Here is a tiny trained network, its code and every weight. The questions are about switching its units off for an input and a class, where a switched-off unit gives its printed mean instead of its output.

import numpy as np


def w(rows, s, z=0):
    codes = np.array(rows[::2]) - 128.0
    scale = np.full(codes.shape[1], s)
    scale[-1] = z or s
    return codes * scale


def f(y):
    return np.maximum(y, 0)


def log_softmax(a):
    a = a - a.max(-1, keepdims=True)
    return a - np.log(np.exp(a).sum(-1, keepdims=True))


def net(x, mask):
    res = np.array(x, float).reshape(1, 8) / 4 @ E
    y = f(res @ A[0][:, :-1].T + A[0][:, -1])
    res = res + np.where(mask, y, B[0][:, -1]) @ B[0][:, :-1]
    return log_softmax(res[-1] @ U[:, :-1].T + U[:, -1])


A, B = {}, {}
E = w([
[193,70,36,76,112,188,150],'x0',
[130,143,115,137,116,124,146],'x1',
[177,75,192,86,153,62,237],'x2',
[2,96,128,74,82,167,192],'x3',
[126,133,124,131,126,126,130],'x4',
[129,143,113,139,119,120,151],'x5',
[130,133,125,128,125,126,129],'x6',
[68,96,64,148,235,133,172],'x7',
],0.0098)
A[0] = w([
[65,189,197,185,138,53,122,46],'n0',
[112,184,170,152,142,68,120,54],'n1',
[129,157,139,176,26,190,99,141],'n2',
[191,73,219,74,139,70,240,2],'n3',
[228,135,47,38,110,192,158,22],'n4',
[171,138,154,142,31,101,107,125],'n5',
[1,74,136,69,27,139,169,32],'n6',
[174,131,201,48,28,130,133,169],'n7',
],0.0081,0.0055)
B[0] = w([
[97,40,117,61,68,118,124,209],'n0',
[112,43,131,99,87,109,84,173],'n1',
[107,122,125,161,173,184,130,229],'n2',
[73,245,117,131,113,178,58,230],'n3',
[115,58,162,77,43,116,115,205],'n4',
[122,96,93,151,186,125,161,212],'n5',
[203,133,102,215,116,47,90,254],'n6',
[113,138,85,98,194,116,178,246],'n7',
],0.011,0.0083)
U = w([
[95,58,157,66,45,116,123,44],'0',
[77,226,128,135,101,195,64,96],'1',
[246,132,141,189,143,6,82,98],'2',
[117,121,144,127,159,127,143,254],'3',
[115,118,138,129,160,128,149,227],'4',
[74,96,95,111,243,117,195,61],'5',
],0.011,0.0083)

Each question gives the input, the list of numbers given to net, and the class t.
The units are the neurons (one row each of A and B). Each row of codes is followed by its name. A weight is (code - 128) times the scale printed after its matrix; where a second scale follows, it is the last column's (A, B and U).
mask holds one flag per neuron, in row order. A switched-off neuron (its flag False) gives its mean, the last column of its row in B, instead of its output. The means were averaged over made-up inputs and are rounded, as every weight is.
A unit's drop is (log p(t) with every unit on - log p(t) with that unit switched off) / (log p(t) with every unit on - log p(t) with every unit switched off).
The circuit of an input: a set's keep is (log p(t) with only the set's units on - log p(t) with every unit switched off) / (log p(t) with every unit on - log p(t) with every unit switched off). Starting from all 8 units, units are removed one at a time, each time the one whose removal leaves the highest keep (on an exact tie, the one counted first), for as long as the keep stays at least 0.8.
units of the circuit, in order: the units of the circuit, biggest drop first
top k neurons: the k neurons with the biggest drops, biggest first
drop of u: that unit's drop, to one decimal
input [0,-6,8,3,1,-5,-5,-4], class 1: units of the circuit, in order -> [n3]
input [-4,-5,1,3,-1,-1,-6,-7], class 5: top 2 neurons -> [n7 n5]
input [-2,4,4,6,3,3,3,6], class 2: units of the circuit, in order -> [n6 n7]
input [2,-5,6,-1,6,2,6,6], class 1: units of the circuit, in order -> [n3 n7]
input [6,4,5,5,-7,8,-5,-7], class 4: units of the circuit, in order -> [n7 n3 n6]
input [-8,-8,-4,-4,-5,5,-5,7], class 0: units of the circuit, in order -> [n0 n1]
input [6,-2,-4,-6,3,-1,-2,-5], class 0: top 3 neurons -> [n4 n6 n3]
input [4,-7,3,3,6,-3,6,-6], class 3: units of the circuit, in order -> [n7 n3]
input [6,6,-1,4,-4,-2,1,6], class 0: units of the circuit, in order -> [n4 n7]
input [7,2,8,2,6,8,-4,-3], class 1: top 2 neurons -> [n3 n0]
input [-7,-6,-7,2,2,4,-4,1], class 0: top 3 neurons -> [n0 n3 n1]
input [2,2,7,-6,3,3,6,7], class 1: top 2 neurons -> [n3 n6]
input [-8,8,7,-4,0,5,0,0], class 0: top 2 neurons -> [n0 n1]
input [-8,-8,-6,0,-5,1,-1,-2], class 0: units of the circuit, in order -> [n0]
input [8,6,5,-6,4,7,2,3], class 0: top 2 neurons -> [n4 n6]
input [-6,-5,-3,7,3,5,1,2], class 2: drop of n6 -> 1.0
input [-4,-5,-3,-1,6,-4,-4,-7], class 5: drop of n7 -> 0.2
input [-5,-8,2,-2,-7,2,6,-8], class 3: drop of n1 -> 0.1
